Below is a small trained network, with its code and all its weights. Each question gives an input and a target symbol and asks what happens when units are switched off, that is, made to give their printed mean instead of their output.

import numpy as np


def w(rows, s, z=0):
    codes = np.array(rows[::2]) - 128.0
    scale = np.full(codes.shape[1], s)
    scale[-1] = z or s
    return codes * scale


def norm(h):
    return h / np.sqrt((h * h).mean(-1, keepdims=True) + 1e-5)


def f(y):
    return np.maximum(y, 0)


def softmax(a):
    e = np.exp(a - a.max(-1, keepdims=True))
    return e / e.sum(-1, keepdims=True)


def log_softmax(a):
    a = a - a.max(-1, keepdims=True)
    return a - np.log(np.exp(a).sum(-1, keepdims=True))


def net(x, mask):
    ids = ['βδεζηθλμξπστφω'.index(c) for c in x.split()]
    T = len(ids)
    res = E[ids] + P[:T]
    q, k, v = (norm(res) @ M[0].T for M in (Q, K, V))
    z = softmax(np.where(np.tri(T) > 0, q @ k.T / 2**0.5, -1e9)) @ v
    res = res + np.where(mask[0], z, O[0][:, -1]) @ O[0][:, :-1]
    y = f(norm(res) @ A[0][:, :-1].T + A[0][:, -1])
    res = res + np.where(mask[1:13], y, B[0][:, -1]) @ B[0][:, :-1]
    return log_softmax(norm(res)[-1] @ U[:, :-1].T + U[:, -1])


Q, K, V, O, A, B = {}, {}, {}, {}, {}, {}
E = w([
[152,156,59,172,207,159,154],'β',
[73,58,149,199,118,127,119],'δ',
[185,148,218,130,78,60,192],'ε',
[114,130,72,130,233,101,72],'ζ',
[77,134,108,102,242,104,96],'η',
[137,132,64,148,219,103,63],'θ',
[86,43,180,140,134,219,135],'λ',
[103,5,72,151,135,103,56],'μ',
[106,8,94,136,134,127,77],'ξ',
[25,135,161,54,211,91,135],'π',
[97,155,152,247,63,72,44],'σ',
[167,171,101,128,211,215,78],'τ',
[201,83,108,40,83,49,88],'φ',
[191,186,79,173,160,138,34],'ω',
],0.013)
P = w([
[105,149,2,121,75,145,254],'0',
[146,123,71,168,175,132,229],'1',
[159,88,88,199,210,128,219],'2',
[149,115,91,156,162,123,195],'3',
[145,97,96,142,111,122,171],'4',
[162,76,141,188,189,125,152],'5',
[154,88,146,172,181,131,135],'6',
[145,99,132,136,121,136,115],'7',
[118,103,148,137,114,143,87],'8',
[156,98,202,145,202,120,61],'9',
[151,93,195,138,176,121,58],'10',
[157,85,200,124,135,124,62],'11',
],0.0092)
Q[0] = w([
[138,203,101,105,250,128,119],'h1',
[106,97,135,169,174,161,111],'h1',
],0.022)
K[0] = w([
[78,163,10,114,71,160,209],'h1',
[115,157,138,39,87,162,8],'h1',
],0.013)
V[0] = w([
[147,61,126,22,160,246,150],'h1',
[4,77,195,99,148,67,193],'h1',
],0.012)
O[0] = w([
[205,6,149,114,123,143,183,254],'h1',
[121,118,73,67,49,230,127,252],'h1',
],0.02,0.00099)
A[0] = w([
[134,104,139,181,173,197,57,152],'n1',
[168,108,173,133,59,107,154,220],'n2',
[118,134,132,191,116,123,135,129],'n3',
[138,189,101,121,60,55,83,88],'n4',
[160,65,101,59,118,172,140,152],'n5',
[143,100,89,88,184,131,178,185],'n6',
[161,160,103,2,124,52,117,255],'n7',
[167,135,171,149,199,132,163,99],'n8',
[58,82,142,119,114,86,148,162],'n9',
[112,243,91,51,83,166,117,138],'n10',
[35,180,104,187,199,114,88,111],'n11',
[131,135,189,161,162,81,122,113],'n12',
],0.015,0.0071)
B[0] = w([
[58,106,95,147,37,100,182,190],'n1',
[130,58,214,159,143,190,90,177],'n2',
[90,140,114,93,140,168,114,153],'n3',
[26,115,245,90,143,203,101,152],'n4',
[71,216,120,73,240,51,142,221],'n5',
[114,147,174,154,45,105,35,189],'n6',
[189,117,71,196,91,236,105,172],'n7',
[180,117,76,103,62,132,89,188],'n8',
[126,130,35,142,52,68,137,163],'n9',
[191,74,152,229,179,102,141,247],'n10',
[96,110,190,73,92,151,246,193],'n11',
[159,200,91,102,183,177,125,197],'n12',
],0.011,0.014)
U = w([
[227,199,81,103,116,77,159,138],'β',
[95,139,48,212,139,173,83,189],'δ',
[139,118,231,231,86,202,191,2],'ε',
[138,164,102,104,2,162,187,116],'ζ',
[57,170,81,63,197,139,102,120],'η',
[145,188,145,77,152,130,231,147],'θ',
[120,42,147,71,147,161,146,191],'λ',
[74,144,83,101,94,40,82,229],'μ',
[79,89,137,70,193,64,89,127],'ξ',
[65,84,37,26,106,221,80,27],'π',
[43,213,221,138,117,171,91,155],'σ',
[190,60,184,169,154,30,156,117],'τ',
[190,89,70,132,28,106,41,50],'φ',
[120,191,171,172,193,22,162,68],'ω',
],0.014,0.0053)

Each question gives the input, a string of symbols that net reads in full, and the target symbol t.
The units are the heads (2 rows each of Q, K, V and O) and the neurons (one row each of A and B). Each row of codes is followed by its name. A weight is (code - 128) times the scale printed after its matrix; where a second scale follows, it is the last column's (O, A, B and U).
mask holds one flag per unit, heads first, then neurons. A switched-off unit (its flag False) gives its mean, the last column of its rows in O or B, instead of its output. The means were averaged over made-up inputs and are rounded, as every weight is.
A unit's drop is (log p(t) with every unit on - log p(t) with that unit switched off) / (log p(t) with every unit on - log p(t) with every unit switched off).
The circuit of an input: a set's keep is (log p(t) with only the set's units on - log p(t) with every unit switched off) / (log p(t) with every unit on - log p(t) with every unit switched off). Starting from the 12 units with the biggest drops (on a tie, the unit counted first), units are removed one at a time, each time the one whose removal leaves the highest keep (on an exact tie, the one counted first), for as long as the keep stays at least 0.8.
units of the circuit, in order: the units of the circuit, biggest drop first
unit that matters most: the unit with the biggest drop
top k neurons: the k neurons with the biggest drops, biggest first
drop when u is switched off: that unit's drop, to one decimal
input η β δ τ δ θ δ ε δ τ, target η: unit that matters most -> n5
input ε φ π ζ φ ζ τ δ τ δ ε ζ, target ε: units of the circuit, in order -> [h1; n10; n11]
input φ δ τ δ τ σ λ λ τ μ ζ β, target φ: units of the circuit, in order -> [h1; n8; n10]
input β δ τ δ δ φ λ ε δ λ, target λ: top 2 neurons -> [n10; n5]
input ζ δ σ τ δ τ φ λ, target φ: units of the circuit, in order -> [h1; n8; n10; n11]
input δ τ δ θ λ ε δ ζ τ δ φ, target δ: top 3 neurons -> [n7; n10; n11]
input η δ δ δ δ π λ δ δ δ δ ζ, target η: top 2 neurons -> [n5; n8]
input δ δ ξ, target ξ: units of the circuit, in order -> [n5; h1; n6]
input β δ δ β λ τ ε β, target β: units of the circuit, in order -> [h1; n8; n12; n10]
input δ σ δ η, target δ: units of the circuit, in order -> [h1; n10]
input η β δ π δ ε π τ λ β π ω, target η: units of the circuit, in order -> [n5; h1]
input τ δ ζ π δ τ ε λ τ ξ φ δ, target φ: top 4 neurons -> [n5; n10; n9; n11]
input ζ δ δ δ ε β ζ, target ζ: top 2 neurons -> [n11; n5]
input ζ τ φ σ, target σ: top neuron -> [n4]
input δ δ ζ π δ δ μ δ σ σ τ δ, target τ: top 2 neurons -> [n5; n8]
input δ λ δ φ, target δ: top 2 neurons -> [n10; n7]
input δ δ μ δ λ ζ μ ζ π δ δ τ, target δ: top 2 neurons -> [n10; n11]
input π δ τ δ ε ω σ β, target π: drop when h1 is switched off -> 0.8
input δ η δ ε τ δ, target τ: drop when h1 is switched off -> 2.9
input ζ τ δ λ δ, target λ: drop when n4 is switched off -> 0.0
